The rows lie along a hidden order. The number after each row says roughly how far along it the row is, from 0 to 20. A new part has a new order.
[-1, -6, 1, 2, -2, -2, 0, 1, -2, 12, 11, -1, 4, -1, -3, 1, -5, 4, -2, 1, -9, 5, 4, -7, 1, -19, 5, 3, 4, -1, 7, 1, 7, -6, -6, 3, -3, -8, 11, 0, -3, 14, 0, -3, -1, 0, -5, -1, 0, 6, 6, -14, -2, 8, -2, -11, -2, 1, 2, 2, 2, -4, 10, 2, 2, 2, -1, 2, 4, -13, 3, 5, 20, -7, -6, 1, -1, -3] -> 9
[76, -14, 14, -3, -12, -36, 14, 52, 23, 19, -28, 9, -65, -9, -72, -4, -50, 2, 31, 31, 1, -7, -8, 56, -21, -52, -90, 24, 6, -43, 7, -2, 12, 30, -16, 24, -35, 83, -54, 35, 4, 96, 14, -14, -30, -8, -20, -22, 20, -21, -16, -127, 33, 38, 13, -47, 4, -9, -16, -3, 49, 49, 24, 34, -30, 50, -66, -92, -59, 48, 30, 30, 67, -15, 97, -19, -25, 24] -> 16
[14, -7, 10, -1, -3, -12, 11, 6, 5, 15, 1, 6, -30, -6, -19, -1, -17, 11, 11, 13, -6, 1, 5, 3, -2, -24, -18, 9, 4, -17, 4, -2, 8, 5, -4, 4, -10, 18, -7, 9, 5, 32, 6, -6, -12, -5, -9, -9, 10, -6, 4, -40, 13, 11, 4, -12, 0, -9, 4, 1, 15, 11, 11, 10, -5, 17, -19, -19, -11, 11, 9, 11, 30, -5, 24, 0, -2, 0] -> 11
[-5, -8, 2, 2, -1, -1, 15, 2, -2, 9, 14, -6, 13, -6, 1, -3, 7, -6, -2, 12, -9, 3, 2, -6, 8, -30, -11, 4, 7, -7, 4, 0, 0, -5, 3, -5, 6, -8, 11, 5, 0, 6, 0, -2, -4, -6, -12, -2, 7, 0, 5, -3, 1, 11, 7, -6, -3, 2, 11, 2, 6, -2, 14, 7, 2, 5, -14, 5, 5, -9, 7, 8, 29, -10, -3, 4, 9, -8] -> 8
[-6, -7, 2, -1, 6, -3, 19, -5, 12, 1, 0, 2, 15, -12, -8, 0, 3, 15, 0, 15, -7, 5, 11, -15, 12, -18, 4, 4, 13, -7, 4, -4, 6, -3, 8, 2, 3, -3, -5, 10, 3, 6, 4, -6, -5, -4, -14, -8, 19, -4, 16, 9, -1, -3, 0, 0, -2, -13, 9, 2, 11, -8, 6, 1, 3, 2, -5, -7, 7, -16, 6, 11, 24, -12, -1, 5, 9, -13] -> 10
[-3, -3, -4, 1, 4, 0, 7, 3, 3, -2, -4, 1, 10, 0, 13, -14, -4, 1, -5, 7, 3, -4, 8, 13, 2, -3, 5, 7, 0, -7, 1, -9, 1, -3, 12, 2, -1, -2, -3, 10, 1, -8, -2, -6, 3, -11, -1, 4, 15, 1, 10, 10, 1, -7, 1, -2, -1, -16, 18, 7, -6, -1, 1, 8, 3, -2, 1, 1, -4, -1, -1, 9, 11, -8, -19, 6, -3, -4] -> 8
[20, 2, 1, 9, -16, -9, 3, 10, -25, 39, 23, -3, -7, 11, 18, -2, -18, -10, 0, -2, -17, 5, 1, -4, 3, -31, 7, -3, 12, 2, 7, 3, 2, 2, -12, 9, -3, -16, 22, 3, -3, 18, 1, -1, -7, -4, -2, 12, -17, 14, -1, 4, -10, 28, -8, 5, 4, 31, 3, 9, 9, -16, 13, 9, 5, -2, 1, 37, 12, -9, 4, 7, 13, -6, -14, -2, -9, 2] -> 7
[-8, 16, 11, 0, -26, -7, 12, -9, -2, 37, 8, 0, 28, -3, 19, -13, -12, 30, -19, 10, -8, -7, 10, 10, 32, 9, -24, -2, -1, -3, -4, -7, 4, 35, 29, -3, -7, -13, -24, -2, -4, 1, -6, -8, 7, -10, 11, 1, 6, 2, -7, -15, 8, -21, -5, 23, 9, -50, -19, 4, 15, 12, 1, 1, 13, 6, 12, 22, 20, -22, -4, 0, 45, -8, 24, 16, -13, -2] -> 6
[2, -9, 1, -9, 16, 2, 44, -16, 14, -4, -12, 24, 4, 1, -11, -6, -18, -7, 0, 9, -13, 11, 7, 34, -3, -5, 13, 23, 15, -1, 34, -2, -2, -8, 1, -3, -5, -9, -8, 15, 6, 18, 9, -14, 5, -3, -1, -5, 31, 6, -8, -14, -8, 34, 13, -11, -17, 9, 14, -8, 22, -20, 13, -13, 3, 9, 10, -10, 17, -4, 8, 4, 5, 0, -12, 4, -9, -7] -> 0
[11, -1, 4, 9, -11, -7, 3, 12, -11, 29, 19, -4, 1, 9, 8, -1, -17, -1, 4, 2, -13, 5, 5, 2, 6, -35, 12, 2, 13, -6, 9, -1, 8, 4, -4, 9, -2, -8, 22, 7, -3, 27, 2, -6, -11, -4, -6, 7, -8, 11, 11, -1, 1, 18, -14, 8, 1, 16, 9, 7, 7, -15, 10, 6, 6, -2, 7, 32, 12, -8, 2, 7, 27, -6, -15, 7, -8, -3] -> 7
[-8, -10, -1, 2, 4, -6, 0, 2, 4, 5, 2, 7, 8, -7, 6, -10, -7, 7, -1, 11, -2, 1, 10, -2, 5, -14, 6, 3, 4, -5, 4, -6, -2, -4, 7, -1, -3, -5, -1, 9, 2, 10, 4, -7, -3, -4, -7, 0, 9, 1, 10, -8, 2, -1, 3, -9, 6, -9, 11, 2, -4, 3, 6, 5, 5, -1, 9, 0, 0, -16, 4, 10, 15, -9, -8, 4, 0, -10] -> 8
[-3, -3, 1, 3, 0, -1, 11, -6, 3, 13, 22, 8, 6, -4, -6, -7, 1, 8, 1, 8, -9, 4, 7, -8, 4, -19, -1, 3, 7, -7, 7, -5, 6, 0, 2, -1, -2, 2, 7, 6, 0, 3, 0, -7, -8, -5, -10, 1, 10, 1, 6, -11, 2, 3, 0, 8, 0, 1, 8, 2, 7, -9, 3, 3, 1, 0, 2, 2, 9, -13, 7, 9, 24, -10, -6, 4, 5, -7] -> 9
[-7, 2, -5, 0, -2, 3, -6, -7, -5, -3, 9, -2, 13, 1, 9, -1, 4, 7, -3, -2, 2, 3, 2, -8, 7, 1, 19, -4, 5, 6, 1, 2, -1, -4, 6, -2, 10, -15, 13, -4, 1, -13, -2, 2, 0, 1, 5, 2, -4, 3, 2, 26, -6, -3, -2, 4, -2, -5, 3, 4, -9, -9, -9, 0, 6, -9, 10, 16, 9, -11, -6, -4, -4, -1, -11, 5, 2, -5] -> 8
[-14, -4, 10, 9, -15, -9, -11, 13, -13, 2, 9, -3, 14, -5, 24, 3, 12, 17, -1, -5, -6, 3, 8, -46, 8, -8, 6, -21, -1, -5, -18, -3, 11, -5, -2, -8, -4, -7, 10, 1, -2, -14, 0, 9, -10, -4, -20, -11, -12, -5, 19, -31, 15, -10, -15, -6, 15, -3, 15, -2, -14, 4, 6, 20, -2, 3, -19, 3, -10, -7, -4, 5, 31, -12, 4, -10, 15, -10] -> 20
[-25, 35, 20, 7, -64, -21, 26, -33, -6, 88, 25, 20, 61, -14, 35, -26, -26, 74, -48, 24, -18, -14, 12, 9, 73, 27, -35, -8, -14, 4, -3, -11, 5, 72, 73, -24, -5, -34, -55, -14, -7, -17, -11, -20, 34, -24, 26, 0, 0, 11, -38, -29, 21, -49, 0, 46, 17, -127, -43, 10, 19, 55, 15, -7, 30, 11, 22, 28, 42, -61, -6, 6, 95, -27, 72, 39, -9, -1] -> 2
[-14, 1, 12, 7, -12, -6, -17, 8, -12, 22, 24, -9, 13, -6, 14, 2, 12, 16, -5, 2, -2, 2, 9, -48, 11, -15, -2, -17, 2, -6, -19, -2, 13, 1, 1, -5, 2, -3, 14, -1, 0, 7, -3, 10, -15, -5, -20, -7, -13, -1, 19, -15, 12, -18, -20, 5, 16, -8, 6, 4, -18, 8, 5, 22, 1, -3, -13, 26, -11, -9, 0, 2, 35, -12, 6, -7, 14, -9] -> 20
[-3, -3, 0, 2, 0, 2, 10, -6, 3, 28, 8, -2, 12, -4, -2, 0, -1, 15, -1, 5, -9, 5, 9, -13, 14, -20, 9, 0, 11, -6, 6, -2, 5, -9, 2, 2, 2, -6, 4, 3, 0, 9, 0, -5, -9, -3, -7, -2, 4, 3, 12, 3, 0, 4, 2, 2, 2, 7, 9, 4, 5, -7, 7, 3, 8, -1, 4, -1, 7, -17, 4, 7, 25, -9, -7, 4, 5, -12] -> 9
[-8, -10, 1, -2, 3, -6, 15, -13, 2, 7, 9, 9, 2, -7, -7, 4, 2, 6, 1, 9, -8, 5, 8, -17, 3, -12, 0, 1, 4, -1, 11, 0, 4, -26, -1, -4, 9, -7, 4, 5, 1, 18, 4, -5, 0, -4, -9, -2, 2, 0, 3, -15, 2, 15, 1, -2, 0, 0, 5, -4, 3, -4, 15, 0, -4, -1, 4, -1, 1, -14, 9, 9, 10, -15, 11, 1, 8, -6] -> 9
[-1, 5, 12, -3, 7, -1, -12, -5, 8, 9, 1, 18, 8, -5, -9, 2, -12, -8, 9, 8, -8, 9, 16, -17, 16, -17, 14, 5, 11, -9, 7, -4, 13, -4, 9, 0, -12, -3, -12, 4, 0, 17, 1, -7, -4, -8, -9, 4, 6, -1, 14, -11, 0, -2, -7, -1, 4, -19, 7, -5, 9, -10, 2, 5, 2, -2, 30, -10, 5, -18, 3, 3, 29, -10, 1, 3, -7, -20] -> 10
[11, 2, 4, 6, -11, -3, 1, 7, -13, 24, 18, -1, 3, 5, 10, -4, -6, 8, 2, 2, -8, 4, 2, -11, 1, -25, 7, 0, 14, -5, -2, -5, 9, 8, -5, 6, -1, -12, 22, 2, -1, 18, 4, -3, -12, -102, -6, 10, -1, 6, 10, 4, -3, 17, -5, 7, 0, 16, 3, 14, 8, -18, 5, 7, 9, -5, 4, 33, 14, -4, 0, 7, 24, 1, -14, 1, -3, -4] -> 8
[0, 7, 8, -4, 6, 0, -10, -2, 13, 6, 4, 21, 3, -6, -8, 0, -14, -1, 14, 9, -6, 11, 16, -20, 13, -24, 19, 4, 10, -9, 9, -4, 16, -7, 6, -1, -20, -23, -16, 9, 3, 18, 2, -8, -9, -9, -10, 2, 9, -6, 18, -16, -6, -10, -6, -3, 7, -20, -2, -2, 12, -10, -4, -2, 1, -3, 20, -8, 16, -20, 2, 2, 20, -13, -1, 7, -13, -18] -> 10
[-9, -17, 1, 6, -10, -11, 29, -1, -14, 8, 9, -20, 7, -1, 7, -6, 14, 28, -12, 2, -6, -5, -11, -5, 1, -18, -26, 6, 6, 3, 2, 0, -9, 1, -8, -2, 18, -13, 27, -3, 1, -4, -3, 1, 0, 0, -3, -9, 7, 4, -1, 10, 8, 28, 10, -1, -7, 28, 15, 6, 1, 3, 24, 5, 3, 5, -28, 3, 4, 11, 6, 12, 20, 1, -14, 1, 24, 11] -> 7
